Below is a small trained network, with its code and all its weights. Each question gives an input and a class and asks what happens when units are switched off, that is, made to give their printed mean instead of their output.

import numpy as np


def w(rows, s, z=0):
    codes = np.array(rows[::2]) - 128.0
    scale = np.full(codes.shape[1], s)
    scale[-1] = z or s
    return codes * scale


def f(y):
    return y / 2 * (1 + np.tanh(0.7978845608 * (y + 0.044715 * y**3)))


def log_softmax(a):
    a = a - a.max(-1, keepdims=True)
    return a - np.log(np.exp(a).sum(-1, keepdims=True))


def net(x, mask):
    res = np.array(x, float).reshape(1, 7) / 4 @ E
    y = f(res @ A[0][:, :-1].T + A[0][:, -1])
    res = res + np.where(mask, y, B[0][:, -1]) @ B[0][:, :-1]
    return log_softmax(res[-1] @ U[:, :-1].T + U[:, -1])


A, B = {}, {}
E = w([
[134,118,119,134,135,130,121,113],'x0',
[143,158,2,74,20,212,120,165],'x1',
[180,219,189,179,59,152,117,84],'x2',
[144,136,166,60,159,184,40,126],'x3',
[62,163,134,65,95,66,117,43],'x4',
[27,184,99,194,200,152,97,120],'x5',
[122,111,119,177,59,55,16,201],'x6',
],0.0056)
A[0] = w([
[131,138,119,58,160,207,250,75,38],'neuron 0',
[116,113,144,144,102,58,63,193,26],'neuron 1',
[102,123,89,153,99,89,188,116,89],'neuron 2',
[116,157,59,79,67,179,127,167,1],'neuron 3',
[205,95,134,204,151,228,140,237,109],'neuron 4',
[226,61,126,59,63,119,137,110,112],'neuron 5',
[70,38,54,43,177,105,172,205,110],'neuron 6',
[62,158,111,41,57,74,105,39,150],'neuron 7',
[125,81,90,171,53,85,31,139,80],'neuron 8',
[148,138,29,93,40,176,127,109,52],'neuron 9',
[203,87,154,52,70,100,157,159,47],'neuron 10',
[181,218,158,194,51,185,142,81,103],'neuron 11',
[118,125,107,140,86,70,58,188,63],'neuron 12',
[157,163,173,12,171,196,11,154,87],'neuron 13',
[162,89,245,100,141,73,159,150,152],'neuron 14',
[20,214,93,180,168,188,83,144,64],'neuron 15',
[129,144,54,194,78,43,254,157,126],'neuron 16',
],0.0078,0.0028)
B[0] = w([
[188,161,133,121,200,220,162,154,221],'neuron 0',
[161,166,151,130,160,178,179,78,173],'neuron 1',
[121,94,143,110,96,146,141,136,156],'neuron 2',
[111,109,176,189,175,84,162,76,179],'neuron 3',
[125,119,124,3,130,37,174,122,230],'neuron 4',
[90,151,42,157,131,131,115,150,204],'neuron 5',
[152,210,180,136,57,116,15,107,253],'neuron 6',
[149,107,121,26,138,68,156,158,211],'neuron 7',
[169,152,130,104,193,201,140,145,202],'neuron 8',
[108,123,170,200,196,60,129,109,209],'neuron 9',
[89,158,48,157,98,140,154,105,179],'neuron 10',
[140,181,165,113,90,135,15,121,208],'neuron 11',
[157,157,140,112,149,200,162,131,183],'neuron 12',
[109,4,164,167,73,177,136,161,194],'neuron 13',
[105,134,92,191,183,98,106,146,202],'neuron 14',
[111,136,9,185,122,107,144,139,195],'neuron 15',
[106,16,151,137,103,184,110,153,235],'neuron 16',
],0.019,0.0054)
U = w([
[194,156,147,125,175,215,181,132,81],'0',
[102,106,198,218,201,39,141,95,117],'1',
[149,165,160,124,69,120,32,130,134],'2',
[88,134,1,161,92,134,154,156,87],'3',
[110,6,160,140,72,174,138,165,102],'4',
[145,106,128,30,120,52,179,144,127],'5',
[138,110,123,127,134,123,116,159,255],'6',
],0.0091,0.0074)

Each question gives the input, the list of numbers given to net, and the class t.
The units are the neurons (one row each of A and B). Each row of codes is followed by its name. A weight is (code - 128) times the scale printed after its matrix; where a second scale follows, it is the last column's (A, B and U).
mask holds one flag per neuron, in row order. A switched-off neuron (its flag False) gives its mean, the last column of its row in B, instead of its output. The means were averaged over made-up inputs and are rounded, as every weight is.
A unit's drop is (log p(t) with every unit on - log p(t) with that unit switched off) / (log p(t) with every unit on - log p(t) with every unit switched off).
The circuit of an input: a set's keep is (log p(t) with only the set's units on - log p(t) with every unit switched off) / (log p(t) with every unit on - log p(t) with every unit switched off). Starting from the 12 units with the biggest drops (on a tie, the unit counted first), units are removed one at a time, each time the one whose removal leaves the highest keep (on an exact tie, the one counted first), for as long as the keep stays at least 0.8.
units of the circuit, in order: the units of the circuit, biggest drop first
most important unit: the unit with the biggest drop
k most important neurons: the k neurons with the biggest drops, biggest first
drop of u: that unit's drop, to one decimal
input [-3,1,1,3,3,-1,0], class 4: most important unit -> neuron 4
input [-5,-5,7,-5,-5,5,-1], class 2: 2 most important neurons -> neuron 11; neuron 9
input [3,-5,1,4,6,-3,6], class 0: units of the circuit, in order -> neuron 1; neuron 8
input [4,6,6,-4,-1,-2,4], class 1: 3 most important neurons -> neuron 9; neuron 3; neuron 6
input [1,-5,1,-6,1,6,-4], class 3: units of the circuit, in order -> neuron 15; neuron 9
input [-3,7,1,7,-5,-5,1], class 1: 2 most important neurons -> neuron 9; neuron 3
input [6,-2,-1,5,-6,1,4], class 5: 2 most important neurons -> neuron 4; neuron 16
input [1,5,1,1,4,2,4], class 1: units of the circuit, in order -> neuron 9; neuron 3
input [-1,6,2,-4,-7,2,-3], class 5: 2 most important neurons -> neuron 4; neuron 14
input [8,-7,-8,-7,3,5,-5], class 2: 2 most important neurons -> neuron 6; neuron 9
input [-2,6,-7,-1,-3,-8,0], class 3: 2 most important neurons -> neuron 5; neuron 10
input [1,-4,0,1,-4,7,3], class 3: 2 most important neurons -> neuron 15; neuron 9
input [0,2,2,-6,6,-5,1], class 4: 4 most important neurons -> neuron 16; neuron 4; neuron 15; neuron 2
input [-7,4,-6,8,3,-3,0], class 4: units of the circuit, in order -> neuron 13
input [3,-3,3,-4,4,-4,-7], class 0: 2 most important neurons -> neuron 0; neuron 4
input [-1,1,1,-1,4,-5,-2], class 3: units of the circuit, in order -> neuron 5; neuron 10
input [-7,6,-4,7,2,-2,0], class 4: 2 most important neurons -> neuron 13; neuron 14
input [-6,-4,6,-6,-6,-7,-5], class 3: units of the circuit, in order -> neuron 10; neuron 5
input [-6,3,5,-6,8,-1,4], class 5: 2 most important neurons -> neuron 7; neuron 6
input [4,3,0,-5,8,-2,4], class 5: units of the circuit, in order -> neuron 7
input [-7,7,-5,-7,-1,-6,3], class 1: 3 most important neurons -> neuron 9; neuron 3; neuron 13
input [8,4,7,-8,5,2,-4], class 4: 2 most important neurons -> neuron 16; neuron 6
input [0,-5,0,7,-8,7,-7], class 5: 2 most important neurons -> neuron 4; neuron 16
input [6,-4,-7,7,5,6,-5], class 2: drop of neuron 12 -> 0.1
input [-6,7,-3,-2,0,4,-2], class 1: drop of neuron 4 -> 0.0
input [-2,-7,2,3,-8,-2,0], class 5: drop of neuron 4 -> 1.4
input [6,8,0,-3,-2,-5,4], class 1: units of the circuit, in order -> neuron 9
input [-5,6,-8,7,-4,3,5], class 2: drop of neuron 6 -> 5.3
